Below is a small trained network, with its code and all its weights. Each question gives an input and a target symbol and asks what happens when units are switched off, that is, made to give their printed mean instead of their output.

import numpy as np


def w(rows, s, z=0):
    codes = np.array(rows[::2]) - 128.0
    scale = np.full(codes.shape[1], s)
    scale[-1] = z or s
    return codes * scale


def f(y):
    return y / 2 * (1 + np.tanh(0.7978845608 * (y + 0.044715 * y**3)))


def softmax(a):
    e = np.exp(a - a.max(-1, keepdims=True))
    return e / e.sum(-1, keepdims=True)


def log_softmax(a):
    a = a - a.max(-1, keepdims=True)
    return a - np.log(np.exp(a).sum(-1, keepdims=True))


def net(x, mask):
    ids = ['αβγδεζλμξπστφψω'.index(c) for c in x.split()]
    T = len(ids)
    res = E[ids] + P[:T]
    u = 0
    for l in range(3):
        q, k, v = (res @ M[l].T for M in (Q, K, V))
        z = softmax(np.where(np.tri(T) > 0, q @ k.T / 3**0.5, -1e9)) @ v
        res = res + np.where(mask[u], z, O[l][:, -1]) @ O[l][:, :-1]
        u += 1
        y = f(res @ A[l][:, :-1].T + A[l][:, -1])
        res = res + np.where(mask[u : u + 8], y, B[l][:, -1]) @ B[l][:, :-1]
        u += 8
    return log_softmax(res[-1] @ U[:, :-1].T + U[:, -1])


Q, K, V, O, A, B = {}, {}, {}, {}, {}, {}
E = w([
[151,173,112,124,172,146,126,146,131,124,107,195],'α',
[190,75,104,195,116,119,82,79,121,113,131,184],'β',
[156,140,89,192,78,105,128,156,123,113,151,86],'γ',
[78,133,105,146,126,57,97,94,139,160,128,149],'δ',
[113,132,127,97,65,117,160,181,205,89,159,150],'ε',
[89,76,151,143,146,111,67,127,119,136,90,39],'ζ',
[187,83,148,74,114,188,123,201,103,104,140,112],'λ',
[148,142,185,160,142,115,100,107,114,164,66,109],'μ',
[37,150,93,167,67,29,131,179,165,83,161,65],'ξ',
[79,121,80,122,90,178,65,147,141,100,91,134],'π',
[155,134,124,69,131,2,167,176,113,186,102,89],'σ',
[125,149,109,144,106,122,116,84,203,163,77,105],'τ',
[116,146,179,150,70,135,111,153,78,123,156,190],'φ',
[93,64,171,134,113,120,101,191,119,50,145,145],'ψ',
[216,90,109,82,116,92,135,119,138,169,119,188],'ω',
],0.021)
P = w([
[123,103,120,187,134,128,96,206,161,156,119,156],'0',
[121,102,69,105,95,165,170,102,68,95,78,115],'1',
[147,142,144,102,107,76,78,183,133,93,80,138],'2',
[80,73,67,232,102,192,188,199,129,199,89,175],'3',
[136,164,142,119,214,119,248,96,135,88,223,79],'4',
[108,140,90,85,61,139,217,83,70,26,46,126],'5',
[160,106,153,172,191,82,88,220,181,180,188,129],'6',
[211,125,100,23,99,120,33,80,127,164,198,107],'7',
[143,160,178,94,195,119,210,63,150,35,227,55],'8',
[130,114,75,141,72,130,91,200,126,186,75,192],'9',
],0.012)
Q[0] = w([
[153,186,121,56,136,128,118,19,103,47,187,75],'0.h1',
[144,148,133,117,92,128,7,166,144,190,172,159],'0.h1',
[165,170,166,117,229,126,81,137,204,132,243,96],'0.h1',
],0.014)
K[0] = w([
[134,156,152,78,138,104,219,33,91,4,100,101],'0.h1',
[107,96,144,153,213,180,206,132,173,194,236,96],'0.h1',
[45,70,64,140,129,190,249,79,42,170,108,140],'0.h1',
],0.012)
V[0] = w([
[41,114,110,78,197,147,131,219,157,90,121,63],'0.h1',
[172,159,145,194,200,156,151,207,104,34,41,139],'0.h1',
[126,133,2,96,162,55,96,160,53,96,130,146],'0.h1',
],0.0059)
O[0] = w([
[115,63,170,100,165,106,214,120,205,148,101,147,127],'0.h1',
[26,132,89,60,156,181,126,121,95,210,143,106,254],'0.h1',
[111,1,41,116,138,192,57,81,74,167,201,82,211],'0.h1',
],0.0095,0.003)
A[0] = w([
[136,134,169,134,137,155,138,122,173,117,79,69,2],'0.n1',
[146,206,31,152,162,172,107,74,255,135,60,58,70],'0.n2',
[132,156,117,131,137,45,157,100,188,50,89,164,130],'0.n3',
[132,157,106,137,133,135,181,145,128,149,113,112,127],'0.n4',
[67,139,133,166,197,73,78,68,113,141,74,87,130],'0.n5',
[168,182,159,138,177,134,154,74,84,164,127,217,111],'0.n6',
[170,151,85,121,67,164,143,146,188,98,148,138,104],'0.n7',
[95,171,215,145,100,140,165,123,144,135,84,106,6],'0.n8',
],0.0066,0.0082)
B[0] = w([
[168,87,39,78,128,44,128,232,105,41,64,117,100],'0.n1',
[42,150,226,173,1,38,134,115,99,156,180,119,141],'0.n2',
[97,89,128,143,141,160,118,74,120,172,149,137,166],'0.n3',
[152,130,84,160,91,130,127,108,124,136,129,45,143],'0.n4',
[133,118,90,153,176,159,133,138,97,128,140,116,254],'0.n5',
[122,108,115,145,81,112,120,106,196,143,162,127,152],'0.n6',
[223,135,149,111,107,138,131,123,146,111,79,113,154],'0.n7',
[95,147,121,129,166,105,149,148,135,79,184,115,108],'0.n8',
],0.0088,0.0033)
Q[1] = w([
[136,103,127,107,81,104,32,172,168,179,67,156],'1.h1',
[153,180,191,77,202,113,66,82,193,110,239,79],'1.h1',
[130,118,133,209,168,114,111,247,171,198,165,146],'1.h1',
],0.011)
K[1] = w([
[152,142,150,173,163,141,125,177,164,176,224,112],'1.h1',
[114,131,103,140,132,173,250,65,67,81,148,106],'1.h1',
[124,106,94,191,107,179,148,200,149,205,114,139],'1.h1',
],0.013)
V[1] = w([
[165,125,149,128,117,91,126,111,120,185,104,40],'1.h1',
[157,131,141,109,90,106,219,177,82,146,253,136],'1.h1',
[110,120,127,56,63,95,79,102,155,129,134,166],'1.h1',
],0.0061)
O[1] = w([
[106,131,180,111,203,187,66,141,175,130,95,2,188],'1.h1',
[20,118,106,208,155,148,215,164,33,108,105,102,28],'1.h1',
[161,124,146,148,120,119,122,132,114,205,145,84,2],'1.h1',
],0.0083,0.0008)
A[1] = w([
[108,163,114,77,86,133,144,191,100,139,180,137,2],'1.n1',
[158,146,126,164,181,254,131,102,138,102,125,204,142],'1.n2',
[96,119,131,86,63,145,88,169,143,221,173,116,180],'1.n3',
[157,115,54,132,191,217,118,176,158,140,148,127,247],'1.n4',
[123,153,178,182,159,97,106,22,103,203,93,138,83],'1.n5',
[162,109,210,61,110,202,142,188,78,175,152,128,92],'1.n6',
[143,83,146,105,134,71,186,137,84,161,109,104,189],'1.n7',
[77,181,99,53,163,100,156,224,73,49,134,119,40],'1.n8',
],0.0077,0.0073)
B[1] = w([
[125,112,38,76,150,64,134,137,212,97,126,125,131],'1.n1',
[109,198,167,185,185,46,12,102,175,21,131,68,155],'1.n2',
[156,111,108,99,140,45,174,112,31,79,60,142,220],'1.n3',
[137,175,152,20,48,121,74,176,162,190,131,136,246],'1.n4',
[114,132,90,88,120,176,77,152,111,242,140,203,159],'1.n5',
[133,157,10,253,250,214,160,148,113,126,149,207,152],'1.n6',
[69,68,192,196,123,217,162,142,83,163,169,182,176],'1.n7',
[100,125,138,93,132,183,129,136,77,129,140,175,139],'1.n8',
],0.0072,0.011)
Q[2] = w([
[84,84,70,142,102,123,121,169,180,147,2,173],'2.h1',
[126,131,122,72,125,169,177,47,158,129,190,126],'2.h1',
[188,101,106,133,112,104,121,147,108,88,23,115],'2.h1',
],0.0077)
K[2] = w([
[103,128,153,131,128,89,99,253,134,122,149,141],'2.h1',
[99,122,153,106,163,162,119,76,79,50,103,110],'2.h1',
[105,133,156,133,157,83,81,107,122,163,121,171],'2.h1',
],0.011)
V[2] = w([
[59,74,220,166,213,45,26,64,62,66,109,175],'2.h1',
[96,115,145,120,10,144,162,4,113,64,124,56],'2.h1',
[213,83,240,24,27,193,164,204,57,100,101,138],'2.h1',
],0.0038)
O[2] = w([
[171,125,177,128,249,82,119,195,112,120,174,128,116],'2.h1',
[123,118,123,154,95,80,92,226,124,152,2,215,2],'2.h1',
[173,99,106,110,114,122,215,129,97,143,100,81,205],'2.h1',
],0.0099,0.0052)
A[2] = w([
[154,150,68,129,68,135,191,179,206,2,135,174,81],'2.n1',
[110,124,169,140,145,63,118,59,127,173,95,119,138],'2.n2',
[139,135,221,159,99,148,150,127,146,99,80,85,93],'2.n3',
[66,151,148,93,179,149,161,144,133,138,63,140,127],'2.n4',
[154,170,107,104,101,78,78,124,30,130,153,113,2],'2.n5',
[173,171,211,80,114,228,147,77,92,212,154,181,147],'2.n6',
[155,173,123,139,120,142,140,61,149,154,122,225,141],'2.n7',
[167,203,85,126,118,99,184,112,114,157,91,108,91],'2.n8',
],0.0082,0.011)
B[2] = w([
[167,93,125,143,215,187,130,60,111,95,123,123,148],'2.n1',
[144,113,116,138,137,198,158,114,189,132,133,156,163],'2.n2',
[76,97,54,159,131,153,119,121,175,246,78,101,127],'2.n3',
[69,148,125,101,161,114,157,138,153,118,126,101,152],'2.n4',
[131,119,98,170,152,203,183,182,179,156,119,143,163],'2.n5',
[121,132,113,168,129,60,99,187,155,116,88,133,249],'2.n6',
[139,160,139,137,191,118,121,101,145,122,160,158,162],'2.n7',
[109,197,129,114,175,104,121,186,147,146,153,178,147],'2.n8',
],0.012,0.011)
U = w([
[77,114,35,81,180,110,80,78,96,216,187,153,28],'α',
[133,102,67,145,158,206,117,202,164,104,146,148,1],'β',
[92,129,128,74,27,162,85,141,92,89,51,160,191],'γ',
[168,57,139,187,81,122,44,77,117,107,192,138,185],'δ',
[126,127,177,202,89,177,193,97,171,124,98,167,184],'ε',
[169,81,158,87,143,166,194,127,216,85,110,116,132],'ζ',
[47,101,68,180,104,71,163,153,208,15,163,73,75],'λ',
[97,255,166,86,153,122,126,118,130,89,123,124,183],'μ',
[54,13,210,127,74,185,102,200,170,54,160,195,145],'ξ',
[198,68,94,107,93,36,127,142,124,124,95,165,73],'π',
[118,49,169,112,155,183,79,151,95,166,142,41,85],'σ',
[128,140,158,226,179,99,77,126,132,142,32,76,125],'τ',
[118,202,189,204,146,127,144,107,12,96,144,169,215],'φ',
[131,111,197,108,177,96,207,160,85,167,153,120,104],'ψ',
[223,170,125,172,44,138,157,139,85,163,142,56,180],'ω',
],0.0081,0.0094)

Each question gives the input, a string of symbols that net reads in full, and the target symbol t.
The units are the heads (3 rows each of Q, K, V and O) and the neurons (one row each of A and B). Each row of codes is followed by its name. A weight is (code - 128) times the scale printed after its matrix; where a second scale follows, it is the last column's (O, A, B and U).
mask holds one flag per unit, layer by layer, with each layer's heads first. A switched-off unit (its flag False) gives its mean, the last column of its rows in O or B, instead of its output. The means were averaged over made-up inputs and are rounded, as every weight is.
A unit's drop is (log p(t) with every unit on - log p(t) with that unit switched off) / (log p(t) with every unit on - log p(t) with every unit switched off).
unit that matters most: the unit with the biggest drop
k most important neurons: the k neurons with the biggest drops, biggest first
top k neurons in layer l: the k neurons of layer l with the biggest drops, biggest first
input α μ γ φ μ μ τ, target φ: unit that matters most : 1.h1
input φ μ σ α ζ, target μ: top 2 neurons in layer 1 : (1.n4; 1.n7)
input ζ λ α ω τ ψ δ ε, target τ: 3 most important neurons : (0.n7; 0.n2; 2.n3)
input δ τ δ λ ω ζ ω τ β, target ζ: top 3 neurons in layer 1 : (1.n2; 1.n6; 1.n7)
input φ ξ ω π α, target ξ: top 3 neurons in layer 1 : (1.n4; 1.n3; 1.n6)
input δ α π μ μ δ δ ε τ, target ε: top 2 neurons in layer 1 : (1.n3; 1.n4)
input σ α μ π, target σ: 2 most important neurons : (2.n6; 1.n7)
input σ ζ ζ ε μ μ μ τ α φ, target φ: 3 most important neurons : (1.n4; 1.n6; 1.n3)
input α σ ω δ τ, target σ: 2 most important neurons : (1.n5; 2.n6)
input ω ω τ, target ε: 3 most important neurons : (0.n2; 2.n2; 2.n5)
input δ γ π μ μ, target τ: top 3 neurons in layer 1 : (1.n3; 1.n5; 1.n1)
input π μ α μ, target π: top 2 neurons in layer 1 : (1.n3; 1.n4)
input ξ μ ζ δ, target ξ: top 2 neurons in layer 1 : (1.n7; 1.n6)
input τ α μ φ δ μ μ, target φ: most important neuron : (1.n4)
input φ ζ α σ ω, target π: 2 most important neurons : (2.n6; 1.n4)
input δ ω μ π ψ φ ε λ λ, target β: 2 most important neurons : (1.n6; 1.n1)
input γ μ ζ γ ω τ β τ ζ, target τ: 3 most important neurons : (0.n2; 1.n4; 2.n3)
input ε β α σ μ γ φ α μ, target τ: 2 most important neurons : (2.n6; 1.n3)
input δ δ α τ γ τ, target α: 2 most important neurons : (1.n5; 2.n8)
input γ β ψ, target γ: unit that matters most : 2.h1
input π μ ζ γ ω, target μ: top 2 neurons in layer 1 : (1.n5; 1.n7)
input ω ψ ξ ξ μ ε δ ζ α, target ε: top 2 neurons in layer 0 : (0.n6; 0.n5)
input π ζ ξ π α ω λ ψ, target α: 2 most important neurons : (1.n6; 1.n1)
input δ λ α δ φ λ φ π φ γ, target φ: top 2 neurons in layer 1 : (1.n4; 1.n5)
input π τ β μ μ μ γ, target μ: 2 most important neurons : (2.n8; 1.n7)
input ω μ φ, target ω: 2 most important neurons : (2.n5; 2.n7)
input γ μ ξ μ ψ, target μ: most important neuron : (1.n7)
input β α ε, target β: top 2 neurons in layer 2 : (2.n5; 2.n1)
input μ μ μ ζ μ μ, target μ: top 2 neurons in layer 1 : (1.n7; 1.n5)
input μ α ω ψ γ β, target ω: top 2 neurons in layer 0 : (0.n3; 0.n6)
